Here is a tiny trained network, its code and every weight. The questions are about switching its units off for an input and a class, where a switched-off unit gives its printed mean instead of its output.

import numpy as np


def w(rows, s, z=0):
    codes = np.array(rows[::2]) - 128.0
    scale = np.full(codes.shape[1], s)
    scale[-1] = z or s
    return codes * scale


def norm(h):
    return h / np.sqrt((h * h).mean(-1, keepdims=True) + 1e-5)


def f(y):
    return np.maximum(y, 0)


def log_softmax(a):
    a = a - a.max(-1, keepdims=True)
    return a - np.log(np.exp(a).sum(-1, keepdims=True))


def net(x, mask):
    res = np.array(x, float).reshape(1, 7) / 4 @ E
    u = 0
    for l in range(3):
        y = f(norm(res) @ A[l][:, :-1].T + A[l][:, -1])
        res = res + np.where(mask[u : u + 3], y, B[l][:, -1]) @ B[l][:, :-1]
        u += 3
    return log_softmax(norm(res)[-1] @ U[:, :-1].T + U[:, -1])


A, B = {}, {}
E = w([
[92,158,174,174,204,209,71,128,211,79,37,234],'x0',
[114,120,128,125,136,126,131,117,128,125,116,120],'x1',
[135,135,121,133,124,123,119,131,131,138,128,124],'x2',
[169,50,123,157,59,252,157,57,172,223,126,103],'x3',
[131,121,125,125,131,122,113,119,133,131,125,120],'x4',
[46,70,90,201,172,108,108,194,43,189,175,170],'x5',
[131,135,130,137,122,129,131,135,122,126,127,130],'x6',
],0.018)
A[0] = w([
[102,70,58,199,82,174,144,130,78,197,127,96,1],'0.n0',
[201,175,135,157,49,201,255,14,223,163,135,80,67],'0.n1',
[254,211,84,94,68,110,145,67,132,86,149,33,57],'0.n2',
],0.0065,0.0094)
B[0] = w([
[96,97,112,130,80,107,223,106,50,149,181,150,164],'0.n0',
[209,75,142,16,117,138,87,184,92,73,65,142,254],'0.n1',
[6,107,149,170,108,53,162,145,192,184,77,108,207],'0.n2',
],0.011,0.0091)
A[1] = w([
[87,128,75,174,202,201,83,162,117,153,132,202,3],'1.n0',
[108,71,102,166,167,153,95,156,52,161,164,160,166],'1.n1',
[163,57,118,189,85,247,151,74,137,203,137,170,159],'1.n2',
],0.011,0.0067)
B[1] = w([
[105,92,253,122,118,107,72,166,148,116,99,155,182],'1.n0',
[85,186,47,125,176,139,142,211,89,187,107,94,222],'1.n1',
[80,98,175,167,114,225,180,156,225,147,84,150,250],'1.n2',
],0.017,0.012)
A[2] = w([
[137,211,168,90,76,9,185,77,126,46,171,106,3],'2.n0',
[169,197,178,149,162,145,128,79,214,48,100,194,37],'2.n1',
[154,82,140,134,65,222,156,109,146,199,119,109,141],'2.n2',
],0.011,0.0042)
B[2] = w([
[82,83,253,195,86,137,226,137,237,179,48,70,188],'2.n0',
[214,226,66,125,183,62,106,73,154,105,194,208,208],'2.n1',
[172,105,43,117,87,151,90,15,54,91,205,74,253],'2.n2',
],0.014,0.013)
U = w([
[51,61,227,207,105,184,177,142,228,159,30,120,248],'0',
[74,202,50,55,172,10,202,218,40,147,155,50,145],'1',
[240,25,160,20,25,125,179,5,112,101,139,11,61],'2',
[93,51,23,164,119,211,207,111,26,224,214,69,65],'3',
[219,224,189,119,219,3,116,60,207,59,145,208,69],'4',
[63,163,211,110,250,65,20,214,84,91,72,231,38],'5',
[247,107,104,45,148,244,37,24,209,25,129,230,64],'6',
],0.019,0.013)

Each question gives the input, the list of numbers given to net, and the class t.
The units are the neurons (one row each of A and B). Each row of codes is followed by its name. A weight is (code - 128) times the scale printed after its matrix; where a second scale follows, it is the last column's (A, B and U).
mask holds one flag per neuron, layer by layer. A switched-off neuron (its flag False) gives its mean, the last column of its row in B, instead of its output. The means were averaged over made-up inputs and are rounded, as every weight is.
A unit's drop is (log p(t) with every unit on - log p(t) with that unit switched off) / (log p(t) with every unit on - log p(t) with every unit switched off).
The circuit of an input: a set's keep is (log p(t) with only the set's units on - log p(t) with every unit switched off) / (log p(t) with every unit on - log p(t) with every unit switched off). Starting from all 9 units, units are removed one at a time, each time the one whose removal leaves the highest keep (on an exact tie, the one counted first), for as long as the keep stays at least 0.8.
units of the circuit, in order: the units of the circuit, biggest drop first
top k neurons: the k neurons with the biggest drops, biggest first
top k neurons in layer l: the k neurons of layer l with the biggest drops, biggest first
drop of u: that unit's drop, to one decimal
input [-7,0,-6,0,2,-3,-2], class 0: units of the circuit, in order	2.n0, 1.n2, 0.n2, 2.n2
input [7,-6,-7,-2,0,-6,1], class 4: units of the circuit, in order	2.n1
input [-2,0,-2,0,3,8,2], class 1: top 2 neurons	1.n1, 2.n2
input [-5,3,-4,0,4,3,6], class 1: top 2 neurons	1.n2, 2.n2
input [0,2,-6,-7,-7,3,-8], class 1: top 3 neurons	1.n2, 1.n1, 1.n0
input [-6,-5,3,0,-4,-7,-2], class 0: top 2 neurons	2.n0, 0.n2
input [-1,8,-2,-4,3,-3,3], class 0: top 2 neurons	2.n0, 1.n2
input [2,-2,-7,-1,0,0,5], class 4: top 2 neurons	1.n1, 2.n1
input [-1,3,-7,6,-4,0,-5], class 2: top 2 neurons	2.n2, 0.n1
input [4,-7,-1,7,-3,0,7], class 6: top 3 neurons	2.n2, 0.n1, 2.n0
input [-5,7,1,0,5,-1,2], class 0: top 2 neurons	1.n2, 1.n1
input [8,5,4,-7,6,0,8], class 4: top 2 neurons	2.n1, 1.n1
input [-4,7,-4,0,-7,8,-5], class 1: top 2 neurons	1.n1, 2.n2
input [7,4,-2,-2,-3,-8,6], class 4: units of the circuit, in order	2.n1
input [-2,-3,1,-1,0,-8,-2], class 0: top 2 neurons	0.n2, 2.n0
input [2,3,-2,-2,0,5,8], class 5: top 2 neurons in layer 1	1.n0, 1.n2
input [-7,5,3,-1,1,4,3], class 1: top 2 neurons	1.n2, 2.n2
input [2,8,5,1,-2,0,-2], class 6: top 2 neurons in layer 2	2.n0, 2.n1
input [3,-6,3,8,4,-8,7], class 6: drop of 2.n1	0.1
input [-4,6,4,-8,4,-8,-7], class 0: units of the circuit, in order	2.n0
input [-1,8,1,-1,-7,7,8], class 1: drop of 1.n1	0.3
input [-7,1,8,-8,-4,-8,-3], class 0: drop of 2.n0	0.6
input [-4,-7,6,0,0,4,-7], class 1: top 2 neurons in layer 1	1.n1, 1.n2
